Each row has a name. Each question is about the rows just above it. Places in a row count from 1.

(122): [101 134 140 167 170 118 114 111  90 128 119 140 119 118 128 118 119 159
 149 106 115 164 120 165 122 110 157 145 117 130 125 119 123 114 134 118
 116 111 112 126 167 168 150 156 116 165 106 116 109 116 126 154 126 162]
(52): [112 141 151 112  89  91 112 115 131 111  97 109 154 153 128 145 105  87
 103 121 110 141 127  84 152 134 135 132 146 135 108 141 128 130 131 149
 128 111 143 108  82  79  99 105 107  77 120 150 168 108 128 144 115  95]
(123): [133 136 126 119 104 118 126 121 165 141 115 105 158 157 125 145 119  91
  80 106 163 152 108 110 147 111 147 132 142 128 129 103 115 166 133 114
 114 136 111 134 108 107 109 120 151 111 156 160 165 127 139 151 131 114]
(136): [178  75 152 106  24 149 174 178 130 172 131 104 108 117 155 119 185  42
  60 183 141 163 131  51 120 163 136 125 113 128 154 139 154 135 135 139
 145 159 136 137  46  37 135 115  86 123 106 146 152 113 127 135 100 123]
(23): [178  75 152 106  24 149 174 178 130 172 131 104 108 117 155 119 185  42
  60 183 141 163 131  51 120 163 136 125 113 128 154 139 154 135 135 139
 145 159 136 137  46  37  79  80 159  49 161 116 110 152 131  81 149  59]
tags:
[115] -> K846
[159] -> K321
[111] -> K134
The tag of (136), keyed by place 38:
K321
Whose row is [178  75 152 106  24 149 174 178 130 172 131 104 108 117 155 119 185  42
  60 183 141 163 131  51 120 163 136 125 113 128 154 139 154 135 135 139
 145 159 136 137  46  37  79  80 159  49 161 116 110 152 131  81 149  59]?
(23)
Whose row is [101 134 140 167 170 118 114 111  90 128 119 140 119 118 128 118 119 159
 149 106 115 164 120 165 122 110 157 145 117 130 125 119 123 114 134 118
 116 111 112 126 167 168 150 156 116 165 106 116 109 116 126 154 126 162]?
(122)
[112 141 151 112  89  91 112 115 131 111  97 109 154 153 128 145 105  87
 103 121 110 141 127  84 152 134 135 132 146 135 108 141 128 130 131 149
 128 111 143 108  82  79  99 105 107  77 120 150 168 108 128 144 115  95] is in which row?
(52)
Whose row is [178  75 152 106  24 149 174 178 130 172 131 104 108 117 155 119 185  42
  60 183 141 163 131  51 120 163 136 125 113 128 154 139 154 135 135 139
 145 159 136 137  46  37 135 115  86 123 106 146 152 113 127 135 100 123]?
(136)

(138): [168 208 182 115  10  17 123 193 154  32  88 145 164 147  96  55 217 155
 177 127  80 135  69 114 154 186 117  63 121  38 101 135]
(28): [122 119 125 129 148 136 126 123 126 136 133 126 126 185 131 138 121 121
 125 124 127 125 134 136 121 123 129 133 131 142 134 127]
(3): [122 119 125 129 148 136 126 123 126 136 133 126 126 124 131 138 121 121
 125 124 127 125 134 136 127 123 129 133 131 142 134 127]
(98): [122 119 125 129 148 136 126 123 126 136 133 126 126 124 131 138 121 121
 125 124 127 125 134 136 127 123 171 100 123  85 153 108]
tags:
[124] -> K495
[134] -> K606
[186] -> K658
[187] -> K89
[185] -> K394
[135] -> K190
[123] -> K68
Look up the entry of (138) at place 26 in the table:
K658
Where do [122 119 125 129 148 136 126 123 126 136 133 126 126 124 131 138 121 121
 125 124 127 125 134 136 127 123 129 133 131 142 134 127] appear?
(3)
[168 208 182 115  10  17 123 193 154  32  88 145 164 147  96  55 217 155
 177 127  80 135  69 114 154 186 117  63 121  38 101 135] is in which row?
(138)

(61): [ 42 117 200 141  65 135 165 134  21 155]
(12): [163 148  72 126 138 147 191  72  54 121]
(97): [168 151  98 122 101 118  77  75  90 137]
tags:
[77] -> K877
[166] -> K681
[165] -> K72
[191] -> K503
[117] -> K986
[118] -> K522
The tag of (61), keyed by place 7:
K72
Which row holds [163 148  72 126 138 147 191  72  54 121]?
(12)
Whose row is [168 151  98 122 101 118  77  75  90 137]?
(97)

(14): [197 233  84 213  31 164  41  40 231  99 224 200  48 156  49 174 195 151
  70 159 242  58  47 105 220 120  95   7  98  79 197 204]
(118): [ 70  10  48 149  57   8 166  20   7  84  43 170 114 234  64 124  92 168
  26 126 124  54 155 140  51 176 117 101 214 150 120  50]
(17): [200 118 197 209  72 124 110  27  94  29  93 191  36 219 145  43  80 250
 135 120 214  45  51  18 239 132  93 198  27 103  70  47]
tags:
[49] -> K859
[120] -> K73
[57] -> K64
[50] -> K21
[64] -> K95
[63] -> K388
[145] -> K610
Look up the entry of (118) at place 15 in the table:
K95
The row with [ 70  10  48 149  57   8 166  20   7  84  43 170 114 234  64 124  92 168
  26 126 124  54 155 140  51 176 117 101 214 150 120  50] is
(118)
Whose row is [200 118 197 209  72 124 110  27  94  29  93 191  36 219 145  43  80 250
 135 120 214  45  51  18 239 132  93 198  27 103  70  47]?
(17)

(37): [136 190 162 121 137 119 157 124 118]
(128): [136 190 162 121 137 119 157  56 118]
(109): [145 190 162 121 137 119 157 124 118]
Which row holds [145 190 162 121 137 119 157 124 118]?
(109)
tags:
[125] -> K248
[123] -> K679
[121] -> K697
[56] -> K434
[124] -> K310
[122] -> K410
Join (37) by its entry at place 8:
K310

